Below are the code and all the weights of a small trained network. Each question names an input and a target symbol and asks about switching units off, where a switched-off unit gives its printed mean instead of its output.

import numpy as np


def w(rows, s, z=0):
    codes = np.array(rows[::2]) - 128.0
    scale = np.full(codes.shape[1], s)
    scale[-1] = z or s
    return codes * scale


def norm(h):
    return h / np.sqrt((h * h).mean(-1, keepdims=True) + 1e-5)


def f(y):
    return y / 2 * (1 + np.tanh(0.7978845608 * (y + 0.044715 * y**3)))


def softmax(a):
    e = np.exp(a - a.max(-1, keepdims=True))
    return e / e.sum(-1, keepdims=True)


def log_softmax(a):
    a = a - a.max(-1, keepdims=True)
    return a - np.log(np.exp(a).sum(-1, keepdims=True))


def net(x, mask):
    ids = ['αβδεζηθλμφψ'.index(c) for c in x.split()]
    T = len(ids)
    res = E[ids] + P[:T]
    u = 0
    for l in range(2):
        q, k, v = (norm(res) @ M[l].T for M in (Q, K, V))
        z = softmax(np.where(np.tri(T) > 0, q @ k.T / 2**0.5, -1e9)) @ v
        res = res + np.where(mask[u], z, O[l][:, -1]) @ O[l][:, :-1]
        u += 1
        y = f(norm(res) @ A[l][:, :-1].T + A[l][:, -1])
        res = res + np.where(mask[u : u + 8], y, B[l][:, -1]) @ B[l][:, :-1]
        u += 8
    return log_softmax(norm(res)[-1] @ U[:, :-1].T + U[:, -1])


Q, K, V, O, A, B = {}, {}, {}, {}, {}, {}
E = w([
[144,129,147,219,136,79,177,152,95],'α',
[131,68,107,212,93,138,96,76,70],'β',
[90,163,131,147,103,207,172,149,45],'δ',
[129,99,39,134,164,204,197,79,98],'ε',
[117,82,118,196,33,91,109,110,149],'ζ',
[95,161,106,173,121,135,103,4,87],'η',
[200,178,145,88,104,135,223,126,81],'θ',
[107,182,242,112,83,142,140,151,149],'λ',
[152,110,74,188,153,74,195,65,149],'μ',
[59,196,136,162,77,97,115,57,162],'φ',
[165,142,102,84,146,141,221,29,167],'ψ',
],0.021)
P = w([
[234,220,113,253,82,227,116,142,207],'0',
[200,187,130,233,92,195,136,126,173],'1',
[184,170,139,211,90,166,145,120,156],'2',
[167,155,141,200,92,147,148,121,140],'3',
[153,137,144,188,91,135,150,119,128],'4',
[136,125,144,178,96,125,151,117,117],'5',
[122,114,146,165,95,115,149,120,110],'6',
[108,107,148,155,101,104,153,122,103],'7',
[90,102,150,142,109,96,154,124,96],'8',
[75,92,151,132,116,86,154,129,86],'9',
[63,82,152,117,124,74,157,133,81],'10',
[54,72,156,101,129,61,158,141,76],'11',
[43,59,160,82,134,45,157,144,73],'12',
[45,49,165,60,137,27,161,150,66],'13',
],0.013)
Q[0] = w([
[122,135,143,52,144,255,111,150,166],'L0H1',
[99,133,89,140,118,145,166,158,133],'L0H1',
],0.017)
K[0] = w([
[238,212,115,255,116,243,110,142,223],'L0H1',
[149,175,52,76,104,211,79,114,40],'L0H1',
],0.0076)
V[0] = w([
[92,183,161,50,103,153,178,60,138],'L0H1',
[141,133,23,100,163,248,118,111,3],'L0H1',
],0.0073)
O[0] = w([
[119,2,151,176,13,201,193,106,97,61],'L0H1',
[76,190,90,112,10,51,137,187,133,6],'L0H1',
],0.0074,0.0016)
A[0] = w([
[145,86,101,165,193,169,93,90,2,234],'L0N1',
[152,104,27,61,124,138,201,110,151,154],'L0N2',
[102,136,98,149,196,147,68,52,98,1],'L0N3',
[98,166,183,130,168,111,108,24,123,152],'L0N4',
[207,101,101,129,155,189,171,238,36,168],'L0N5',
[171,153,175,82,179,191,160,127,88,141],'L0N6',
[76,170,98,174,114,64,66,94,121,176],'L0N7',
[133,161,116,123,149,15,50,108,176,99],'L0N8',
],0.0091,0.0032)
B[0] = w([
[111,132,216,84,99,182,142,160,254,254],'L0N1',
[226,130,165,151,231,163,142,191,67,185],'L0N2',
[156,142,187,102,222,151,43,77,128,148],'L0N3',
[197,70,90,141,131,61,24,245,132,218],'L0N4',
[102,123,19,83,169,115,118,170,233,177],'L0N5',
[46,120,109,162,41,188,120,215,50,162],'L0N6',
[177,19,67,171,115,57,156,146,158,245],'L0N7',
[34,246,105,148,159,69,18,157,91,146],'L0N8',
],0.0078,0.006)
Q[1] = w([
[147,158,186,134,143,122,90,112,119],'L1H1',
[134,252,147,75,151,185,143,135,104],'L1H1',
],0.015)
K[1] = w([
[139,136,235,255,140,100,134,161,130],'L1H1',
[193,208,104,207,84,184,99,121,163],'L1H1',
],0.0093)
V[1] = w([
[13,154,165,124,1,136,79,229,85],'L1H1',
[187,179,210,60,165,95,191,242,126],'L1H1',
],0.007)
O[1] = w([
[231,170,77,176,206,141,188,94,122,174],'L1H1',
[177,89,85,209,8,130,29,75,171,7],'L1H1',
],0.011,0.0022)
A[1] = w([
[108,155,62,96,128,18,65,167,102,83],'L1N1',
[152,121,204,33,163,250,207,146,186,253],'L1N2',
[147,113,147,142,78,125,222,194,28,49],'L1N3',
[175,64,173,149,90,180,146,149,117,11],'L1N4',
[129,155,109,73,211,63,58,183,162,87],'L1N5',
[211,146,79,116,145,71,155,133,76,33],'L1N6',
[76,239,141,18,65,188,91,150,138,145],'L1N7',
[199,122,123,102,170,187,130,97,183,131],'L1N8',
],0.016,0.0052)
B[1] = w([
[141,164,97,139,163,180,141,236,65,154],'L1N1',
[203,202,185,105,85,190,93,152,90,229],'L1N2',
[42,102,160,193,144,137,31,48,62,246],'L1N3',
[88,204,67,135,157,148,151,104,108,196],'L1N4',
[117,180,116,59,123,120,93,18,157,168],'L1N5',
[156,137,195,53,114,64,139,142,149,158],'L1N6',
[243,151,198,6,172,189,172,184,151,161],'L1N7',
[76,99,183,90,190,166,151,182,168,160],'L1N8',
],0.018,0.013)
U = w([
[136,165,206,86,70,204,175,153,141,210],'α',
[131,151,122,80,133,141,117,30,208,96],'β',
[183,128,166,145,148,52,185,129,123,164],'δ',
[238,106,85,203,186,137,7,133,167,48],'ε',
[110,129,134,171,225,167,169,134,186,114],'ζ',
[9,166,122,79,14,133,254,137,136,195],'η',
[112,223,57,87,197,93,181,139,78,100],'θ',
[18,163,160,92,92,111,74,220,181,2],'λ',
[138,116,81,156,118,122,155,206,90,183],'μ',
[82,161,132,202,186,150,102,65,41,36],'φ',
[243,110,36,184,132,156,186,51,107,229],'ψ',
],0.0094,0.0053)

Each question gives the input, a string of symbols that net reads in full, and the target symbol t.
The units are the heads (2 rows each of Q, K, V and O) and the neurons (one row each of A and B). Each row of codes is followed by its name. A weight is (code - 128) times the scale printed after its matrix; where a second scale follows, it is the last column's (O, A, B and U).
mask holds one flag per unit, layer by layer, with each layer's heads first. A switched-off unit (its flag False) gives its mean, the last column of its rows in O or B, instead of its output. The means were averaged over made-up inputs and are rounded, as every weight is.
A unit's drop is (log p(t) with every unit on - log p(t) with that unit switched off) / (log p(t) with every unit on - log p(t) with every unit switched off).
The circuit of an input: a set's keep is (log p(t) with only the set's units on - log p(t) with every unit switched off) / (log p(t) with every unit on - log p(t) with every unit switched off). Starting from the 12 units with the biggest drops (on a tie, the unit counted first), units are removed one at a time, each time the one whose removal leaves the highest keep (on an exact tie, the one counted first), for as long as the keep stays at least 0.8.
circuit, biggest first: the units of the circuit, biggest drop first
unit that matters most: the unit with the biggest drop
top k neurons: the k neurons with the biggest drops, biggest first
k most important neurons of layer l: the k neurons of layer l with the biggest drops, biggest first
input λ μ ζ β θ φ α η β ζ δ μ φ, target λ: unit that matters most -> L0N4
input λ ψ δ ζ φ θ φ β β, target θ: circuit, biggest first -> [L0H1 L1N3 L1N2 L0N3]
input ψ ζ ε β β β β μ β λ φ ζ, target α: circuit, biggest first -> [L0H1 L1N3]
input μ β ε η λ η, target ζ: circuit, biggest first -> [L0N3 L1N3 L1N8 L1N2]
input λ η β ε δ φ λ ζ, target ζ: circuit, biggest first -> [L0H1 L1N3 L1N2]
input β μ ζ ζ α ε φ β, target α: top 4 neurons -> [L0N1 L1N3 L0N3 L1N2]
input φ β α ζ μ, target β: top 2 neurons -> [L1N5 L1N3]
input ζ α η ζ ζ φ μ λ φ β ζ ψ λ, target φ: top 4 neurons -> [L0N1 L0N4 L1N3 L0N8]
input ζ β ζ β α μ ε α μ φ θ ζ, target ψ: top 2 neurons -> [L0N5 L1N3]
input ζ β ζ ζ θ δ δ α, target δ: circuit, biggest first -> [L1H1 L1N6 L0H1 L1N2]
input β ψ θ ζ η ψ, target φ: circuit, biggest first -> [L1N3 L0N1 L0N6 L0N5]
input λ β ζ α θ δ δ η ζ λ λ β ζ, target θ: top 2 neurons -> [L1N1 L1N3]
input β ε φ β η, target θ: 3 most important neurons of layer 0 -> [L0N4 L0N3 L0N7]
input β ζ η β λ ζ β θ δ ζ α, target β: top 4 neurons -> [L0N1 L1N5 L0N5 L1N3]
input ψ ε ε λ ζ β ζ φ ζ β α, target θ: top 4 neurons -> [L1N1 L1N5 L1N3 L0N8]
input ζ β λ φ α λ α ψ η ε, target α: 2 most important neurons of layer 0 -> [L0N1 L0N7]
input φ δ ζ λ ζ β, target β: 2 most important neurons of layer 0 -> [L0N1 L0N7]
input β ζ α, target β: 4 most important neurons of layer 1 -> [L1N5 L1N3 L1N2 L1N4]
input θ δ ζ λ α ε ζ ζ ζ δ β θ β, target ψ: 2 most important neurons of layer 0 -> [L0N1 L0N5]
input ψ δ λ α μ, target ε: top 2 neurons -> [L1N3 L0N4]
input λ η ζ λ ζ β β φ δ ζ, target δ: unit that matters most -> L1H1
input ζ β ε ζ η ψ φ λ ψ ζ, target η: unit that matters most -> L0H1
input ζ ζ θ δ ψ λ φ λ η, target ζ: 3 most important neurons of layer 0 -> [L0N1 L0N4 L0N3]
input δ ε θ λ η λ ζ η θ, target φ: top 2 neurons -> [L1N3 L0N2]
input λ η ψ β β λ ε ψ ψ λ ε ψ μ, target η: top 2 neurons -> [L1N3 L0N2]
input β ζ δ α β, target ε: top 2 neurons -> [L0N1 L1N4]
input ζ ζ ψ β θ λ φ ε, target α: unit that matters most -> L1N2
input δ ζ η ψ δ ζ ζ δ β μ, target θ: top 3 neurons -> [L1N1 L1N5 L1N3]
